Here is a tiny trained network, its code and every weight. The questions are about switching its units off for an input and a class, where a switched-off unit gives its printed mean instead of its output.

import numpy as np


def w(rows, s, z=0):
    codes = np.array(rows[::2]) - 128.0
    scale = np.full(codes.shape[1], s)
    scale[-1] = z or s
    return codes * scale


def norm(h):
    return h / np.sqrt((h * h).mean(-1, keepdims=True) + 1e-5)


def f(y):
    return np.maximum(y, 0)


def log_softmax(a):
    a = a - a.max(-1, keepdims=True)
    return a - np.log(np.exp(a).sum(-1, keepdims=True))


def net(x, mask):
    res = np.array(x, float).reshape(1, 5) / 4 @ E
    u = 0
    for l in range(3):
        y = f(norm(res) @ A[l][:, :-1].T + A[l][:, -1])
        res = res + np.where(mask[u : u + 8], y, B[l][:, -1]) @ B[l][:, :-1]
        u += 8
    return log_softmax(norm(res)[-1] @ U[:, :-1].T + U[:, -1])


A, B = {}, {}
E = w([
[130,137,54,133,173],'x0',
[191,195,145,109,194],'x1',
[254,36,138,106,178],'x2',
[121,159,166,143,185],'x3',
[78,93,131,60,153],'x4',
],0.0078)
A[0] = w([
[77,136,26,139,182,44],'0.n1',
[87,77,192,84,130,1],'0.n2',
[164,222,141,211,131,78],'0.n3',
[157,29,16,125,178,173],'0.n4',
[28,234,125,162,56,43],'0.n5',
[186,143,166,112,171,169],'0.n6',
[104,211,254,206,154,66],'0.n7',
[134,201,157,178,191,53],'0.n8',
],0.0067,0.0038)
B[0] = w([
[111,118,111,118,172,167],'0.n1',
[80,113,149,90,90,141],'0.n2',
[115,147,162,73,101,184],'0.n3',
[178,124,103,115,124,255],'0.n4',
[110,164,6,145,143,238],'0.n5',
[163,166,92,116,111,210],'0.n6',
[148,152,147,92,88,195],'0.n7',
[155,96,170,150,71,170],'0.n8',
],0.011,0.0049)
A[1] = w([
[208,51,88,147,62,175],'1.n1',
[174,153,50,121,120,97],'1.n2',
[2,47,146,57,193,57],'1.n3',
[91,74,119,41,66,96],'1.n4',
[19,172,129,74,167,177],'1.n5',
[178,93,71,116,181,164],'1.n6',
[130,153,238,142,92,5],'1.n7',
[178,16,141,233,93,84],'1.n8',
],0.0075,0.0024)
B[1] = w([
[105,126,110,43,88,253],'1.n1',
[170,71,170,90,130,229],'1.n2',
[157,133,164,180,153,167],'1.n3',
[88,113,224,90,148,181],'1.n4',
[166,41,116,194,98,216],'1.n5',
[133,126,117,105,191,236],'1.n6',
[137,151,142,152,93,146],'1.n7',
[166,86,107,42,2,183],'1.n8',
],0.0087,0.0052)
A[2] = w([
[77,126,31,95,126,250],'2.n1',
[69,38,128,71,156,70],'2.n2',
[128,138,218,165,127,181],'2.n3',
[96,139,173,59,168,172],'2.n4',
[231,120,53,101,235,122],'2.n5',
[126,123,146,148,1,47],'2.n6',
[87,29,212,150,122,3],'2.n7',
[174,53,141,78,135,199],'2.n8',
],0.0083,0.0028)
B[2] = w([
[115,105,119,184,93,237],'2.n1',
[91,153,184,136,126,175],'2.n2',
[135,154,145,169,109,147],'2.n3',
[104,148,125,140,96,165],'2.n4',
[105,153,143,144,163,255],'2.n5',
[111,146,127,123,196,188],'2.n6',
[107,106,255,146,142,148],'2.n7',
[101,98,103,137,150,241],'2.n8',
],0.013,0.0071)
U = w([
[73,51,147,71,67,109],'0',
[197,236,174,131,79,176],'1',
[93,90,107,194,231,92],'2',
[219,152,100,66,250,139],'3',
[157,123,119,156,121,2],'4',
[67,154,36,242,69,173],'5',
[213,31,85,65,97,139],'6',
[87,94,234,181,113,145],'7',
],0.017,0.0085)

Each question gives the input, the list of numbers given to net, and the class t.
The units are the neurons (one row each of A and B). Each row of codes is followed by its name. A weight is (code - 128) times the scale printed after its matrix; where a second scale follows, it is the last column's (A, B and U).
mask holds one flag per neuron, layer by layer. A switched-off neuron (its flag False) gives its mean, the last column of its row in B, instead of its output. The means were averaged over made-up inputs and are rounded, as every weight is.
A unit's drop is (log p(t) with every unit on - log p(t) with that unit switched off) / (log p(t) with every unit on - log p(t) with every unit switched off).
most important unit: the unit with the biggest drop
k most important neurons: the k neurons with the biggest drops, biggest first
top k neurons in layer l: the k neurons of layer l with the biggest drops, biggest first
drop of u: that unit's drop, to one decimal
input [-8,-6,6,8,-4], class 6: most important unit => 1.n8
input [6,0,-1,3,-3], class 2: 3 most important neurons => [0.n1 2.n5 2.n8]
input [7,-3,-1,-5,-8], class 6: top 2 neurons in layer 0 => [0.n5 0.n4]
input [-6,-3,-7,8,5], class 5: 2 most important neurons => [0.n5 1.n2]
input [5,-1,-1,-7,-3], class 6: top 2 neurons in layer 0 => [0.n4 0.n5]
input [-3,-7,-2,1,1], class 7: 2 most important neurons => [2.n7 1.n4]
input [-8,-8,1,1,0], class 7: 2 most important neurons => [2.n7 0.n4]
input [-6,3,3,2,0], class 1: top 2 neurons in layer 0 => [0.n5 0.n4]
input [1,4,0,7,5], class 1: 4 most important neurons => [0.n5 0.n8 0.n4 0.n7]
input [1,1,-4,8,-2], class 1: 4 most important neurons => [0.n7 0.n8 2.n8 0.n3]
input [7,-8,2,-1,8], class 7: top 2 neurons in layer 0 => [0.n5 0.n6]
input [2,4,0,7,4], class 1: 2 most important neurons => [0.n5 0.n8]
input [-6,6,-6,-2,-1], class 5: 3 most important neurons => [0.n5 0.n4 1.n5]
input [-6,-8,8,7,8], class 7: top neuron in layer 0 => [0.n2]
input [-3,1,3,-6,5], class 0: top 2 neurons in layer 1 => [1.n4 1.n1]
input [2,2,-7,8,-8], class 1: top 3 neurons in layer 0 => [0.n7 0.n3 0.n8]
input [1,-3,7,-6,8], class 0: top 3 neurons in layer 2 => [2.n2 2.n4 2.n8]
input [-2,-3,5,4,6], class 7: drop of 1.n4 => 0.2
input [-7,-6,4,-3,8], class 7: drop of 2.n1 => 0.0
input [-3,0,-1,3,-1], class 1: most important unit => 0.n7
input [-6,6,-7,-5,4], class 5: drop of 0.n5 => 0.2
